Here is a tiny trained network, its code and every weight. The questions are about switching its units off for an input and a target symbol, where a switched-off unit gives its printed mean instead of its output.

import numpy as np


def w(rows, s, z=0):
    codes = np.array(rows[::2]) - 128.0
    scale = np.full(codes.shape[1], s)
    scale[-1] = z or s
    return codes * scale


def norm(h):
    return h / np.sqrt((h * h).mean(-1, keepdims=True) + 1e-5)


def softmax(a):
    e = np.exp(a - a.max(-1, keepdims=True))
    return e / e.sum(-1, keepdims=True)


def log_softmax(a):
    a = a - a.max(-1, keepdims=True)
    return a - np.log(np.exp(a).sum(-1, keepdims=True))


def net(x, mask):
    ids = ['αγεζηλμξστφψ'.index(c) for c in x.split()]
    T = len(ids)
    res = E[ids] + P[:T]
    u = 0
    for l in range(3):
        r = norm(res)
        for j in range(2):
            rows = slice(2 * j, 2 * j + 2)
            q, k, v = (r @ M[l][rows].T for M in (Q, K, V))
            z = softmax(np.where(np.tri(T) > 0, q @ k.T / 2**0.5, -1e9)) @ v
            o = O[l][rows]
            res = res + np.where(mask[u + j], z, o[:, -1]) @ o[:, :-1]
        u += 2
    return log_softmax(norm(res)[-1] @ U[:, :-1].T + U[:, -1])


Q, K, V, O = {}, {}, {}, {}
E = w([
[95,93,136,110,97,161,32,104,91,122,205,126],'α',
[79,3,96,132,152,129,126,133,80,119,173,119],'γ',
[90,144,126,134,121,74,96,198,92,179,148,116],'ε',
[112,142,59,99,44,114,162,80,132,101,87,164],'ζ',
[144,147,122,101,49,98,38,154,88,188,100,71],'η',
[126,92,44,107,164,122,153,158,81,198,144,104],'λ',
[89,119,189,55,149,77,162,102,151,105,60,92],'μ',
[99,99,174,126,143,202,112,139,127,163,21,219],'ξ',
[154,115,129,102,130,103,67,71,110,223,167,87],'σ',
[106,101,105,173,136,46,134,217,100,119,105,40],'τ',
[114,75,115,137,168,89,77,77,80,159,119,72],'φ',
[221,130,169,92,97,96,142,124,79,67,72,162],'ψ',
],0.02)
P = w([
[90,138,136,132,111,115,90,137,23,172,71,104],'0',
[116,60,107,85,166,9,33,208,149,149,106,252],'1',
[101,192,100,142,173,145,95,123,84,121,92,133],'2',
[109,77,150,111,77,148,143,127,59,137,90,97],'3',
[144,107,109,91,182,69,101,102,175,166,168,223],'4',
[109,200,111,141,176,159,135,118,110,106,121,143],'5',
[120,95,165,101,62,158,172,117,96,129,92,103],'6',
[154,156,146,135,166,73,152,81,210,166,151,212],'7',
[127,214,128,141,173,173,165,116,152,77,146,160],'8',
[146,94,164,87,57,185,193,113,160,105,98,99],'9',
],0.018)
Q[0] = w([
[117,39,138,72,60,48,156,112,133,149,133,120],'L0H1',
[106,192,140,148,180,241,131,145,111,90,59,138],'L0H1',
[217,130,108,85,88,193,77,91,76,155,125,145],'L0H2',
[177,205,77,114,96,162,253,106,167,66,147,150],'L0H2',
],0.043)
K[0] = w([
[144,132,167,102,90,173,188,119,215,84,84,178],'L0H1',
[106,86,90,165,148,164,43,161,91,208,136,88],'L0H1',
[124,192,176,172,159,153,109,1,154,59,205,123],'L0H2',
[66,38,244,136,133,119,150,84,81,212,118,51],'L0H2',
],0.038)
V[0] = w([
[55,110,135,57,171,148,98,157,202,159,130,48],'L0H1',
[178,150,232,5,210,137,159,157,83,72,116,128],'L0H1',
[122,125,129,120,135,137,152,133,128,144,111,119],'L0H2',
[136,127,119,134,156,130,127,131,127,135,147,117],'L0H2',
],0.014)
O[0] = w([
[116,234,174,55,161,138,138,135,112,173,200,133,2],'L0H1',
[174,88,44,3,190,215,59,142,228,93,113,116,211],'L0H1',
[137,125,113,137,156,125,162,137,109,150,126,121,133],'L0H2',
[123,134,144,123,141,106,129,123,114,125,163,134,81],'L0H2',
],0.0046,0.0041)
Q[1] = w([
[166,101,148,73,30,169,158,135,125,209,77,44],'L1H1',
[188,112,151,120,146,4,58,111,237,220,187,208],'L1H1',
[202,170,119,124,108,143,101,120,103,84,50,155],'L1H2',
[46,216,57,157,217,49,80,97,186,132,169,226],'L1H2',
],0.033)
K[1] = w([
[115,32,130,100,6,168,171,111,157,203,79,57],'L1H1',
[126,57,98,73,130,12,8,172,115,147,95,213],'L1H1',
[203,145,165,141,83,145,85,169,137,84,98,79],'L1H2',
[120,117,66,129,170,76,29,168,2,182,165,79],'L1H2',
],0.033)
V[1] = w([
[109,153,78,78,131,51,58,161,108,115,159,211],'L1H1',
[146,200,105,156,74,250,172,83,123,132,129,34],'L1H1',
[72,159,33,92,54,80,141,75,188,75,137,79],'L1H2',
[82,154,181,97,137,169,169,110,144,134,62,187],'L1H2',
],0.017)
O[1] = w([
[189,145,109,110,173,210,106,142,250,115,201,127,225],'L1H1',
[90,128,186,127,93,2,212,116,4,45,193,223,6],'L1H1',
[13,121,125,131,37,78,90,118,97,210,113,63,98],'L1H2',
[205,168,177,164,83,174,132,108,60,201,96,75,127],'L1H2',
],0.0059,0.017)
Q[2] = w([
[91,201,166,188,199,115,82,181,124,188,198,138],'L2H1',
[116,99,236,63,174,116,165,160,138,153,134,81],'L2H1',
[94,4,144,149,92,216,156,139,66,110,157,77],'L2H2',
[121,84,169,226,161,56,118,90,134,120,173,78],'L2H2',
],0.036)
K[2] = w([
[158,157,172,116,195,115,72,208,204,183,153,174],'L2H1',
[116,139,187,4,183,154,136,151,105,113,132,72],'L2H1',
[100,17,189,64,9,137,181,92,43,93,104,105],'L2H2',
[85,84,163,141,202,45,86,67,66,99,122,152],'L2H2',
],0.032)
V[2] = w([
[171,105,193,151,55,111,96,184,194,206,119,103],'L2H1',
[108,119,168,64,69,156,76,156,61,97,15,63],'L2H1',
[165,103,79,105,135,98,111,172,77,182,4,164],'L2H2',
[102,125,124,166,217,177,151,124,189,185,162,161],'L2H2',
],0.013)
O[2] = w([
[135,14,140,99,113,72,170,136,62,100,183,132,172],'L2H1',
[98,217,217,143,125,99,249,123,161,154,196,193,254],'L2H1',
[152,83,86,158,59,126,144,75,215,36,170,171,222],'L2H2',
[73,156,213,127,42,42,254,109,63,137,136,194,229],'L2H2',
],0.0059,0.0092)
U = w([
[70,205,137,151,125,211,79,194,76,110,141,128,98],'α',
[21,56,172,127,128,206,138,145,116,120,54,233,2],'γ',
[153,101,82,116,116,98,185,199,101,181,187,185,38],'ε',
[92,110,126,177,5,111,119,108,96,149,128,76,155],'ζ',
[121,141,173,152,82,125,49,122,130,62,245,153,52],'η',
[111,217,19,101,114,160,144,83,84,71,96,163,94],'λ',
[127,151,135,68,116,163,193,68,180,193,184,46,163],'μ',
[221,169,169,227,128,188,177,116,95,119,123,128,120],'ξ',
[148,140,138,102,185,58,86,16,96,132,139,117,111],'σ',
[118,156,121,175,126,67,163,212,159,39,122,48,62],'τ',
[83,190,127,186,225,79,173,24,207,137,66,104,92],'φ',
[148,2,145,45,115,100,78,145,206,99,82,165,232],'ψ',
],0.0097,0.0068)

Each question gives the input, a string of symbols that net reads in full, and the target symbol t.
The units are the heads (2 rows each of Q, K, V and O). Each row of codes is followed by its name. A weight is (code - 128) times the scale printed after its matrix; where a second scale follows, it is the last column's (O and U).
mask holds one flag per head, layer by layer. A switched-off head (its flag False) gives its mean, the last column of its rows in O, instead of its output. The means were averaged over made-up inputs and are rounded, as every weight is.
A unit's drop is (log p(t) with every unit on - log p(t) with that unit switched off) / (log p(t) with every unit on - log p(t) with every unit switched off).
The circuit of an input: a set's keep is (log p(t) with only the set's units on - log p(t) with every unit switched off) / (log p(t) with every unit on - log p(t) with every unit switched off). Starting from all 6 units, units are removed one at a time, each time the one whose removal leaves the highest keep (on an exact tie, the one counted first), for as long as the keep stays at least 0.8.
units of the circuit, in order: the units of the circuit, biggest drop first
heads that matter: for each layer, one digit per head in row order, 1 if its drop is at least 0.15 and else 0, layers parted by /
drop when u is switched off: that unit's drop, to one decimal
input σ α ε γ, target γ: heads that matter => 10 / 11 / 10
input α τ ξ α ζ μ τ, target μ: units of the circuit, in order => [L0H1, L1H2]
input ξ μ ψ λ, target ψ: heads that matter => 10 / 00 / 00
input λ α ψ α ζ μ η τ, target ψ: units of the circuit, in order => [L2H1]
input μ γ ψ ε μ, target μ: units of the circuit, in order => [L1H1, L2H1]
input φ μ ξ ζ ζ τ σ μ λ, target ε: heads that matter => 00 / 10 / 00
input η μ φ λ ψ α ζ μ ψ ε, target ψ: heads that matter => 10 / 00 / 01
input ξ ξ η ζ λ γ ζ γ γ, target ψ: heads that matter => 10 / 01 / 11
input φ φ η, target ζ: units of the circuit, in order => [L1H1, L2H2]
input ζ ζ λ ψ γ ε, target α: heads that matter => 10 / 00 / 11
input ε ψ ξ λ λ λ σ, target ξ: heads that matter => 00 / 01 / 00
input γ λ μ ε μ η, target ζ: heads that matter => 00 / 10 / 11
input ψ σ τ λ α ε, target α: units of the circuit, in order => [L2H1, L2H2, L0H1, L1H1]
input ζ ζ φ ζ ψ ζ τ, target ζ: heads that matter => 00 / 01 / 00
input α λ ζ μ ε ψ τ φ σ η, target ψ: heads that matter => 10 / 00 / 01
input λ η ε λ, target λ: units of the circuit, in order => [L1H1, L2H1, L1H2, L2H2]
input ε ξ ζ ζ ψ ε ζ, target ζ: heads that matter => 00 / 01 / 00
input σ μ γ ζ ζ, target μ: units of the circuit, in order => [L1H1]
input μ γ α ξ λ φ ζ σ, target ψ: heads that matter => 00 / 01 / 10
input ζ ψ ζ α ξ η α, target ξ: units of the circuit, in order => [L1H2]
input ψ ψ φ, target σ: units of the circuit, in order => [L1H1, L2H1]
input ζ η ψ η ε γ, target ψ: heads that matter => 10 / 00 / 11
input σ η σ γ γ η φ, target φ: units of the circuit, in order => [L2H1, L1H1, L2H2]
input λ φ ε λ, target λ: units of the circuit, in order => [L1H1, L2H1, L1H2, L0H1]
input ξ ε τ ψ ζ ψ φ, target ψ: heads that matter => 10 / 00 / 00
input μ τ λ ξ ψ ζ ξ φ, target ψ: drop when L1H2 is switched off => 0.2
input τ η λ τ ψ λ λ, target ψ: drop when L0H1 is switched off => 1.5
input ε ψ ζ ε γ ζ ψ ξ σ ε, target ξ: drop when L2H1 is switched off => 0.1
